Below are the code and all the weights of a small trained network. Each question names an input and a class and asks about switching units off, where a switched-off unit gives its printed mean instead of its output.

import numpy as np


def w(rows, s, z=0):
    codes = np.array(rows[::2]) - 128.0
    scale = np.full(codes.shape[1], s)
    scale[-1] = z or s
    return codes * scale


def norm(h):
    return h / np.sqrt((h * h).mean(-1, keepdims=True) + 1e-5)


def f(y):
    return y / 2 * (1 + np.tanh(0.7978845608 * (y + 0.044715 * y**3)))


def log_softmax(a):
    a = a - a.max(-1, keepdims=True)
    return a - np.log(np.exp(a).sum(-1, keepdims=True))


def net(x, mask):
    res = np.array(x, float).reshape(1, 7) / 4 @ E
    u = 0
    for l in range(4):
        y = f(norm(res) @ A[l][:, :-1].T + A[l][:, -1])
        res = res + np.where(mask[u : u + 3], y, B[l][:, -1]) @ B[l][:, :-1]
        u += 3
    return log_softmax(norm(res)[-1] @ U[:, :-1].T + U[:, -1])


A, B = {}, {}
E = w([
[160,179,64,127,209,144,216,185,75,237,2],'x0',
[179,156,113,189,47,53,17,128,97,212,110],'x1',
[82,132,48,205,198,98,110,94,186,124,114],'x2',
[95,169,118,153,114,209,103,96,87,125,117],'x3',
[189,239,79,72,70,115,137,89,212,49,67],'x4',
[134,132,136,132,133,133,124,131,133,127,126],'x5',
[90,190,109,126,101,146,171,167,174,185,231],'x6',
],0.0077)
A[0] = w([
[92,122,57,194,172,122,114,82,180,123,129,38],'L0N0',
[171,50,113,85,134,2,153,225,202,128,137,35],'L0N1',
[93,177,84,182,89,233,117,65,41,108,136,1],'L0N2',
],0.0076,0.0054)
B[0] = w([
[23,137,230,41,104,81,100,172,154,135,68,200],'L0N0',
[118,157,194,247,109,168,172,133,123,76,99,251],'L0N1',
[112,149,169,232,73,200,187,106,111,68,124,161],'L0N2',
],0.014,0.0022)
A[1] = w([
[114,214,123,174,118,171,136,208,245,215,254,47],'L1N0',
[151,171,64,85,68,112,158,106,189,67,92,2],'L1N1',
[71,41,124,152,161,130,121,144,71,169,172,50],'L1N2',
],0.006,0.0031)
B[1] = w([
[107,76,93,104,105,84,153,87,59,84,85,251],'L1N0',
[149,84,86,144,103,172,131,103,201,161,159,187],'L1N1',
[175,115,77,103,88,150,119,123,249,129,136,225],'L1N2',
],0.018,0.0029)
A[2] = w([
[207,38,148,140,206,138,36,57,107,64,31,2],'L2N0',
[111,133,167,135,132,81,67,46,142,40,253,50],'L2N1',
[104,128,154,77,226,171,200,65,155,88,167,75],'L2N2',
],0.0072,0.0078)
B[2] = w([
[83,79,99,82,87,97,168,57,75,84,134,181],'L2N0',
[192,204,97,113,252,136,195,134,56,236,81,254],'L2N1',
[171,115,95,176,108,62,25,223,54,99,173,248],'L2N2',
],0.015,0.0029)
A[3] = w([
[149,159,86,153,89,97,59,149,112,107,123,158],'L3N0',
[157,136,225,31,52,177,134,164,88,135,141,44],'L3N1',
[87,2,154,173,150,163,130,137,102,201,169,2],'L3N2',
],0.0086,0.0059)
B[3] = w([
[127,51,184,161,143,163,79,180,167,154,252,251],'L3N0',
[7,128,166,129,203,69,124,161,218,136,77,169],'L3N1',
[188,223,102,124,68,173,128,55,254,63,89,199],'L3N2',
],0.013,0.0028)
U = w([
[196,136,75,107,94,164,120,93,254,109,135,72],'0',
[176,187,89,125,221,132,158,129,83,198,108,139],'1',
[146,100,116,167,119,110,64,183,95,124,173,254],'2',
[123,168,174,235,127,155,172,109,130,69,117,162],'3',
[94,76,93,65,85,85,158,63,82,82,114,63],'4',
[56,144,164,85,167,94,98,152,193,136,95,69],'5',
],0.017,0.0063)

Each question gives the input, the list of numbers given to net, and the class t.
The units are the neurons (one row each of A and B). Each row of codes is followed by its name. A weight is (code - 128) times the scale printed after its matrix; where a second scale follows, it is the last column's (A, B and U).
mask holds one flag per neuron, layer by layer. A switched-off neuron (its flag False) gives its mean, the last column of its row in B, instead of its output. The means were averaged over made-up inputs and are rounded, as every weight is.
A unit's drop is (log p(t) with every unit on - log p(t) with that unit switched off) / (log p(t) with every unit on - log p(t) with every unit switched off).
The circuit of an input: a set's keep is (log p(t) with only the set's units on - log p(t) with every unit switched off) / (log p(t) with every unit on - log p(t) with every unit switched off). Starting from all 12 units, units are removed one at a time, each time the one whose removal leaves the highest keep (on an exact tie, the one counted first), for as long as the keep stays at least 0.8.
circuit, biggest first: the units of the circuit, biggest drop first
unit that matters most: the unit with the biggest drop
k most important neurons: the k neurons with the biggest drops, biggest first
top k neurons in layer l: the k neurons of layer l with the biggest drops, biggest first
drop of u: that unit's drop, to one decimal
input [-8,-2,-8,7,-6,0,-1], class 1: circuit, biggest first	(L2N1)
input [1,2,0,4,-4,4,-1], class 0: 2 most important neurons	(L0N1 L3N2)
input [-5,1,2,-5,-5,-4,-6], class 4: 2 most important neurons	(L2N0 L1N1)
input [6,6,-7,-4,-2,-1,-7], class 4: 2 most important neurons	(L2N2 L2N0)
input [-5,3,0,-6,2,-1,5], class 3: 2 most important neurons	(L0N1 L1N0)
input [2,6,5,2,-7,3,5], class 0: 2 most important neurons	(L3N2 L2N2)
input [5,-1,7,-1,-3,7,0], class 5: 2 most important neurons	(L0N0 L2N1)
input [-4,-5,-8,-2,-6,2,-6], class 5: 3 most important neurons	(L3N1 L1N0 L1N1)
input [1,5,-5,6,4,0,-5], class 3: 3 most important neurons	(L0N2 L2N2 L1N2)
input [-3,8,4,-7,-8,7,-8], class 0: circuit, biggest first	(L3N2 L2N2)
input [-5,-4,7,-3,-3,-5,-5], class 5: 2 most important neurons	(L0N0 L1N0)
input [-4,5,-8,7,3,3,-5], class 5: 2 most important neurons	(L3N1 L2N2)
input [5,2,4,4,6,8,7], class 4: top 2 neurons in layer 1	(L1N0 L1N2)
input [-8,8,-1,-8,4,-6,-4], class 1: 3 most important neurons	(L2N1 L2N2 L1N2)
input [5,-1,-2,1,-6,-3,6], class 0: circuit, biggest first	(L3N2)
input [7,-8,1,-4,-8,8,-4], class 0: circuit, biggest first	(L3N2 L1N2)
input [6,-4,-3,-4,-4,5,-8], class 4: top 2 neurons in layer 2	(L2N0 L2N1)
input [-3,2,3,-7,2,-4,-1], class 3: drop of L0N1	1.7
input [4,4,-6,-8,-2,2,-4], class 3: drop of L0N1	0.8
input [-1,0,-3,-1,-1,6,-1], class 5: unit that matters most	L3N1
input [-7,0,-8,-1,-2,3,8], class 4: drop of L0N0	0.5
